Below is a small trained network, with its code and all its weights. Each question gives an input and a class and asks what happens when units are switched off, that is, made to give their printed mean instead of their output.

import numpy as np


def w(rows, s, z=0):
    codes = np.array(rows[::2]) - 128.0
    scale = np.full(codes.shape[1], s)
    scale[-1] = z or s
    return codes * scale


def norm(h):
    return h / np.sqrt((h * h).mean(-1, keepdims=True) + 1e-5)


def f(y):
    return y / 2 * (1 + np.tanh(0.7978845608 * (y + 0.044715 * y**3)))


def log_softmax(a):
    a = a - a.max(-1, keepdims=True)
    return a - np.log(np.exp(a).sum(-1, keepdims=True))


def net(x, mask):
    res = np.array(x, float).reshape(1, 8) / 4 @ E
    u = 0
    for l in range(2):
        y = f(norm(res) @ A[l][:, :-1].T + A[l][:, -1])
        res = res + np.where(mask[u : u + 16], y, B[l][:, -1]) @ B[l][:, :-1]
        u += 16
    return log_softmax(norm(res)[-1] @ U[:, :-1].T + U[:, -1])


A, B = {}, {}
E = w([
[76,131,237,182,31,129,27,100],'x0',
[124,127,128,127,131,127,124,126],'x1',
[125,125,124,128,129,129,125,125],'x2',
[125,130,129,128,132,128,126,128],'x3',
[127,129,126,127,126,131,128,128],'x4',
[128,128,130,128,130,129,130,128],'x5',
[6,84,145,120,80,123,204,255],'x6',
[175,40,194,62,147,248,76,211],'x7',
],0.0094)
A[0] = w([
[137,159,216,197,71,137,45,88,83],'0.n1',
[16,154,83,126,83,85,186,130,2],'0.n2',
[19,87,95,115,132,133,246,215,60],'0.n3',
[65,100,67,178,47,82,175,150,48],'0.n4',
[206,8,172,102,119,195,78,118,113],'0.n5',
[218,102,90,165,98,173,168,103,92],'0.n6',
[143,108,254,134,110,161,94,149,75],'0.n7',
[175,176,100,164,177,112,99,14,103],'0.n8',
[120,241,89,136,136,33,138,40,48],'0.n9',
[180,108,87,22,203,177,150,182,94],'0.n10',
[86,193,40,151,149,51,194,84,95],'0.n11',
[176,116,130,153,148,173,101,114,69],'0.n12',
[5,96,157,141,21,113,164,206,44],'0.n13',
[52,204,119,225,50,75,67,84,84],'0.n14',
[159,187,58,158,117,108,103,100,30],'0.n15',
[159,165,20,88,219,92,242,143,161],'0.n16',
],0.0076,0.0053)
B[0] = w([
[123,147,127,74,102,118,88,92,212],'0.n1',
[104,201,152,105,128,65,127,138,169],'0.n2',
[166,124,96,57,40,30,119,192,225],'0.n3',
[109,173,121,107,159,109,107,76,168],'0.n4',
[102,170,104,92,157,125,84,118,214],'0.n5',
[131,132,142,168,184,97,123,130,140],'0.n6',
[105,170,51,129,108,131,85,141,184],'0.n7',
[155,66,147,146,92,141,155,205,224],'0.n8',
[169,103,124,181,100,188,119,153,215],'0.n9',
[159,49,164,123,172,75,163,76,204],'0.n10',
[102,207,112,144,93,159,44,137,220],'0.n11',
[107,156,110,103,137,76,111,108,139],'0.n12',
[105,139,182,225,255,160,143,153,217],'0.n13',
[136,68,201,99,125,75,219,84,225],'0.n14',
[142,94,147,149,114,172,162,162,149],'0.n15',
[73,165,86,151,122,182,23,142,255],'0.n16',
],0.0092,0.008)
A[1] = w([
[159,140,90,136,174,215,114,55,145],'1.n1',
[181,209,71,132,138,97,185,141,88],'1.n2',
[148,6,153,101,60,49,151,184,146],'1.n3',
[118,178,86,98,84,131,149,179,19],'1.n4',
[137,131,103,157,79,236,130,178,40],'1.n5',
[77,118,190,100,108,158,63,131,113],'1.n6',
[149,118,100,101,90,110,93,148,61],'1.n7',
[129,97,39,177,66,178,109,218,3],'1.n8',
[60,192,137,177,42,194,81,120,82],'1.n9',
[75,125,156,126,103,108,238,178,115],'1.n10',
[156,108,109,199,104,130,114,91,84],'1.n11',
[156,105,126,98,51,160,132,23,64],'1.n12',
[163,113,194,134,92,66,215,80,155],'1.n13',
[82,139,38,93,122,203,82,164,88],'1.n14',
[185,96,141,129,154,175,150,143,107],'1.n15',
[192,56,107,70,192,107,178,140,117],'1.n16',
],0.011,0.0046)
B[1] = w([
[123,144,136,155,140,120,121,52,209],'1.n1',
[111,144,117,154,115,131,99,152,138],'1.n2',
[175,116,104,159,111,180,154,154,235],'1.n3',
[125,137,112,78,131,122,91,116,142],'1.n4',
[110,151,109,194,157,92,136,72,177],'1.n5',
[120,178,86,183,132,159,137,141,215],'1.n6',
[132,182,144,112,137,132,144,127,152],'1.n7',
[119,157,136,172,170,118,153,107,209],'1.n8',
[155,77,121,75,185,117,155,139,255],'1.n9',
[137,127,125,89,126,154,102,5,194],'1.n10',
[128,109,113,147,123,151,152,150,169],'1.n11',
[203,97,91,104,72,150,115,182,186],'1.n12',
[135,89,160,126,92,112,179,128,211],'1.n13',
[148,100,180,131,71,113,173,140,244],'1.n14',
[63,161,116,111,118,68,142,114,154],'1.n15',
[103,116,123,92,160,90,173,122,199],'1.n16',
],0.013,0.0068)
U = w([
[158,149,62,253,153,128,141,84,163],'0',
[139,79,109,73,216,84,128,32,147],'1',
[209,41,159,165,22,133,164,114,165],'2',
[166,168,129,79,91,183,11,89,117],'3',
[63,199,64,110,101,56,110,194,102],'4',
[144,52,102,66,149,123,231,207,2],'5',
[47,130,223,157,98,68,207,64,132],'6',
[59,121,176,185,147,204,107,208,170],'7',
],0.021,0.0028)

Each question gives the input, the list of numbers given to net, and the class t.
The units are the neurons (one row each of A and B). Each row of codes is followed by its name. A weight is (code - 128) times the scale printed after its matrix; where a second scale follows, it is the last column's (A, B and U).
mask holds one flag per neuron, layer by layer. A switched-off neuron (its flag False) gives its mean, the last column of its row in B, instead of its output. The means were averaged over made-up inputs and are rounded, as every weight is.
A unit's drop is (log p(t) with every unit on - log p(t) with that unit switched off) / (log p(t) with every unit on - log p(t) with every unit switched off).
The circuit of an input: a set's keep is (log p(t) with only the set's units on - log p(t) with every unit switched off) / (log p(t) with every unit on - log p(t) with every unit switched off). Starting from the 12 units with the biggest drops (on a tie, the unit counted first), units are removed one at a time, each time the one whose removal leaves the highest keep (on an exact tie, the one counted first), for as long as the keep stays at least 0.8.
circuit, biggest first: the units of the circuit, biggest drop first
k most important neurons: the k neurons with the biggest drops, biggest first
top k neurons in layer l: the k neurons of layer l with the biggest drops, biggest first
drop of u: that unit's drop, to one decimal
input [1,0,-1,-5,-1,-1,0,6], class 3: circuit, biggest first : [0.n5]
input [0,-1,7,0,0,-1,4,0], class 4: top 2 neurons in layer 0 : [0.n14 0.n3]
input [-1,1,-4,-1,1,4,1,-8], class 4: top 3 neurons in layer 0 : [0.n11 0.n2 0.n13]
input [0,1,-1,-8,-5,1,-8,4], class 1: 3 most important neurons : [0.n16 0.n11 1.n16]
input [5,6,-4,-8,3,2,0,6], class 3: 3 most important neurons : [0.n5 0.n8 0.n1]
input [1,-4,-6,4,2,6,2,0], class 6: top 3 neurons in layer 0 : [0.n13 0.n16 0.n11]
input [-6,3,-1,6,-3,5,-5,0], class 0: 3 most important neurons : [0.n16 0.n14 1.n9]
input [1,0,3,-4,0,8,-2,6], class 3: 4 most important neurons : [0.n14 0.n7 1.n9 0.n13]
input [0,-2,-7,0,-8,8,6,-3], class 4: 3 most important neurons : [0.n3 0.n10 1.n14]
input [1,-5,5,-7,8,-4,-1,8], class 3: top 4 neurons in layer 0 : [0.n14 0.n7 0.n5 0.n13]
input [-7,-3,7,8,-7,6,1,0], class 4: 2 most important neurons : [0.n3 0.n16]
input [-7,-7,-4,-2,4,0,0,2], class 1: top 3 neurons in layer 0 : [0.n10 0.n16 0.n8]
input [2,4,-2,-4,5,2,0,1], class 3: 2 most important neurons : [0.n1 0.n8]
input [-5,3,4,-3,0,6,3,0], class 4: circuit, biggest first : [0.n16]
input [-1,-4,1,-6,-7,7,7,-2], class 4: drop of 0.n3 : 0.4
input [2,-5,-1,5,-1,5,-4,-5], class 2: drop of 0.n14 : 0.2
input [1,-2,4,3,3,0,-2,-4], class 2: drop of 0.n14 : 1.2
